Here is a tiny trained network, its code and every weight. The questions are about switching its units off for an input and a target symbol, where a switched-off unit gives its printed mean instead of its output.

import numpy as np


def w(rows, s, z=0):
    codes = np.array(rows[::2]) - 128.0
    scale = np.full(codes.shape[1], s)
    scale[-1] = z or s
    return codes * scale


def norm(h):
    return h / np.sqrt((h * h).mean(-1, keepdims=True) + 1e-5)


def f(y):
    return y / 2 * (1 + np.tanh(0.7978845608 * (y + 0.044715 * y**3)))


def softmax(a):
    e = np.exp(a - a.max(-1, keepdims=True))
    return e / e.sum(-1, keepdims=True)


def log_softmax(a):
    a = a - a.max(-1, keepdims=True)
    return a - np.log(np.exp(a).sum(-1, keepdims=True))


def net(x, mask):
    ids = ['αδεηθλμξτφψω'.index(c) for c in x.split()]
    T = len(ids)
    res = E[ids] + P[:T]
    u = 0
    for l in range(2):
        q, k, v = (norm(res) @ M[l].T for M in (Q, K, V))
        z = softmax(np.where(np.tri(T) > 0, q @ k.T / 3**0.5, -1e9)) @ v
        res = res + np.where(mask[u], z, O[l][:, -1]) @ O[l][:, :-1]
        u += 1
        y = f(norm(res) @ A[l][:, :-1].T + A[l][:, -1])
        res = res + np.where(mask[u : u + 8], y, B[l][:, -1]) @ B[l][:, :-1]
        u += 8
    return log_softmax(norm(res)[-1] @ U[:, :-1].T + U[:, -1])


Q, K, V, O, A, B = {}, {}, {}, {}, {}, {}
E = w([
[205,103,19,121,14,44,65,159,31],'α',
[91,117,112,98,165,189,12,28,89],'δ',
[203,83,131,156,83,61,116,225,166],'ε',
[169,226,105,96,122,119,89,77,60],'η',
[204,167,120,178,118,7,111,161,135],'θ',
[195,165,113,126,151,38,128,178,179],'λ',
[167,122,107,178,94,52,11,56,77],'μ',
[147,64,117,144,123,95,70,158,149],'ξ',
[114,120,144,94,197,197,100,143,98],'τ',
[139,139,160,120,211,146,112,153,162],'φ',
[166,185,164,145,187,80,111,171,172],'ψ',
[98,182,133,102,180,177,100,81,70],'ω',
],0.0018)
P = w([
[63,92,61,135,114,141,204,166,126],'0',
[198,182,159,66,104,173,103,158,169],'1',
[96,132,174,158,140,153,76,161,149],'2',
[15,75,111,190,164,141,133,199,96],'3',
[111,104,206,68,41,175,254,17,237],'4',
[204,74,123,65,142,121,169,65,183],'5',
[182,86,78,85,241,122,96,117,127],'6',
],0.0023)
Q[0] = w([
[30,161,208,188,5,174,199,139,123],'0.h1',
[145,179,91,155,198,128,18,190,94],'0.h1',
[89,179,95,192,201,154,58,252,40],'0.h1',
],0.0038)
K[0] = w([
[223,171,101,24,50,139,221,84,191],'0.h1',
[49,79,35,208,192,114,179,144,90],'0.h1',
[49,79,2,129,160,95,241,109,87],'0.h1',
],0.0043)
V[0] = w([
[144,81,136,179,59,86,32,88,62],'0.h1',
[159,173,111,173,107,42,151,175,152],'0.h1',
[182,254,94,36,62,168,157,81,95],'0.h1',
],0.0026)
O[0] = w([
[57,219,69,70,129,142,163,152,228,138],'0.h1',
[83,70,207,33,185,38,82,113,140,254],'0.h1',
[109,108,53,164,254,102,81,187,91,153],'0.h1',
],0.003,0.0007)
A[0] = w([
[157,68,185,220,119,93,133,108,30,65],'0.n1',
[68,150,192,74,179,253,113,153,108,220],'0.n2',
[194,208,131,63,198,102,81,139,72,255],'0.n3',
[163,124,79,147,133,152,18,75,146,75],'0.n4',
[138,113,210,220,195,125,50,207,236,156],'0.n5',
[202,118,64,151,195,152,144,120,147,142],'0.n6',
[197,104,112,106,140,85,163,166,150,166],'0.n7',
[186,63,122,102,83,126,150,186,166,210],'0.n8',
],0.0027,0.00083)
B[0] = w([
[161,180,161,68,139,167,140,167,135,148],'0.n1',
[145,129,119,159,81,38,109,61,165,159],'0.n2',
[44,34,121,187,115,127,127,135,145,255],'0.n3',
[104,116,108,128,148,121,255,142,104,167],'0.n4',
[124,118,38,114,93,142,139,91,51,180],'0.n5',
[44,120,115,139,107,149,162,69,79,170],'0.n6',
[86,126,165,166,129,152,123,72,104,170],'0.n7',
[57,197,132,131,172,152,117,70,100,167],'0.n8',
],0.0032,0.0019)
Q[1] = w([
[98,153,148,191,83,119,2,187,57],'1.h1',
[159,146,143,187,135,158,207,178,103],'1.h1',
[97,133,189,134,49,125,4,158,143],'1.h1',
],0.005)
K[1] = w([
[83,98,148,121,167,181,228,116,133],'1.h1',
[113,115,119,114,161,120,100,83,172],'1.h1',
[88,91,110,122,124,107,254,130,109],'1.h1',
],0.0067)
V[1] = w([
[187,118,211,87,162,202,109,167,55],'1.h1',
[161,50,111,118,160,2,102,107,83],'1.h1',
[61,126,208,67,134,91,160,35,194],'1.h1',
],0.0029)
O[1] = w([
[255,21,95,137,155,131,134,145,72,111],'1.h1',
[145,207,137,99,200,136,50,99,63,253],'1.h1',
[95,140,172,52,118,141,221,99,73,79],'1.h1',
],0.0034,0.0018)
A[1] = w([
[153,182,121,172,100,129,74,89,112,158],'1.n1',
[124,80,119,94,42,13,200,115,91,240],'1.n2',
[152,128,64,207,210,115,82,176,105,38],'1.n3',
[152,79,55,223,50,126,146,150,219,123],'1.n4',
[49,195,122,182,84,202,111,108,185,252],'1.n5',
[182,152,156,121,95,159,157,71,170,227],'1.n6',
[221,58,85,194,105,122,77,182,170,25],'1.n7',
[253,52,90,155,131,174,135,123,122,107],'1.n8',
],0.0036,0.0013)
B[1] = w([
[149,52,103,161,90,121,135,121,152,185],'1.n1',
[106,71,153,170,166,205,62,115,212,184],'1.n2',
[50,14,73,133,158,90,136,105,176,248],'1.n3',
[115,244,202,96,177,255,96,44,41,181],'1.n4',
[228,119,67,137,146,88,142,227,120,252],'1.n5',
[115,73,93,160,84,113,99,224,141,180],'1.n6',
[26,128,135,150,130,73,217,40,98,192],'1.n7',
[150,205,90,82,85,36,212,181,160,208],'1.n8',
],0.0031,0.002)
U = w([
[111,152,102,191,85,131,199,83,73,13],'α',
[78,139,151,114,33,140,149,175,217,225],'δ',
[212,65,161,114,92,84,167,170,90,126],'ε',
[171,209,121,217,129,251,115,144,97,179],'η',
[120,36,193,147,85,214,111,138,169,51],'θ',
[189,101,112,156,88,107,225,139,98,88],'λ',
[120,254,87,77,114,93,102,179,186,119],'μ',
[33,87,72,179,197,116,150,90,98,152],'ξ',
[199,89,169,81,160,116,106,166,80,38],'τ',
[84,130,226,73,140,99,69,104,127,74],'φ',
[143,87,66,181,166,80,22,172,159,254],'ψ',
[110,178,190,72,160,136,84,101,50,115],'ω',
],0.0053,0.0011)

Each question gives the input, a string of symbols that net reads in full, and the target symbol t.
The units are the heads (3 rows each of Q, K, V and O) and the neurons (one row each of A and B). Each row of codes is followed by its name. A weight is (code - 128) times the scale printed after its matrix; where a second scale follows, it is the last column's (O, A, B and U).
mask holds one flag per unit, layer by layer, with each layer's heads first. A switched-off unit (its flag False) gives its mean, the last column of its rows in O or B, instead of its output. The means were averaged over made-up inputs and are rounded, as every weight is.
A unit's drop is (log p(t) with every unit on - log p(t) with that unit switched off) / (log p(t) with every unit on - log p(t) with every unit switched off).
The circuit of an input: a set's keep is (log p(t) with only the set's units on - log p(t) with every unit switched off) / (log p(t) with every unit on - log p(t) with every unit switched off). Starting from the 12 units with the biggest drops (on a tie, the unit counted first), units are removed one at a time, each time the one whose removal leaves the highest keep (on an exact tie, the one counted first), for as long as the keep stays at least 0.8.
circuit, biggest first: the units of the circuit, biggest drop first
most important unit: the unit with the biggest drop
k most important neurons: the k neurons with the biggest drops, biggest first
top k neurons in layer l: the k neurons of layer l with the biggest drops, biggest first
drop when u is switched off: that unit's drop, to one decimal
input ξ ψ η τ ω, target θ: top neuron in layer 1 => [1.n2]
input ω μ ε, target ξ: circuit, biggest first => [0.h1 1.n7]
input μ τ η, target μ: 2 most important neurons => [1.n5 1.n3]
input α η θ α, target μ: circuit, biggest first => [0.h1 1.h1 0.n3]
input ψ θ η ψ, target ε: circuit, biggest first => [0.h1 1.h1 0.n1]
input μ η μ, target μ: circuit, biggest first => [0.h1 1.n3]
input η η η η η, target ψ: circuit, biggest first => [0.h1 1.h1]
input τ μ φ η, target α: top 2 neurons in layer 1 => [1.n7 1.n4]
input μ ψ τ, target μ: circuit, biggest first => [0.h1 1.n5]
input μ ω α τ, target δ: circuit, biggest first => [0.h1 1.h1]
input ψ η μ, target ε: circuit, biggest first => [0.h1 1.h1 0.n1 1.n4]
input η μ ξ δ ξ, target ψ: circuit, biggest first => [1.h1 0.h1]
input τ η η μ, target α: top 4 neurons in layer 1 => [1.n7 1.n4 1.n8 1.n5]
input μ η θ, target μ: circuit, biggest first => [0.h1]
input η τ ε η μ η, target ψ: 2 most important neurons => [0.n5 1.n6]
input ξ ω μ, target θ: 2 most important neurons => [1.n2 1.n8]
input η η τ η μ, target ξ: 2 most important neurons => [0.n4 1.n3]
input δ η α η, target η: 2 most important neurons => [1.n4 1.n5]
input τ η τ ξ θ, target ξ: 2 most important neurons => [1.n4 1.n3]
input ξ η λ ξ θ τ, target θ: most important unit => 0.h1
input α ω ε φ, target μ: top 2 neurons in layer 0 => [0.n2 0.n3]
input θ η η τ α, target ω: top 2 neurons in layer 0 => [0.n3 0.n2]
input η δ η α η ε, target ξ: drop when 0.h1 is switched off => 1.2
input θ θ α φ ξ, target φ: drop when 0.h1 is switched off => 1.6
input ξ η φ ξ, target θ: drop when 1.n5 is switched off => 0.0
input φ η α η η, target ξ: drop when 1.h1 is switched off => -0.2
input θ μ η, target φ: circuit, biggest first => [0.h1]
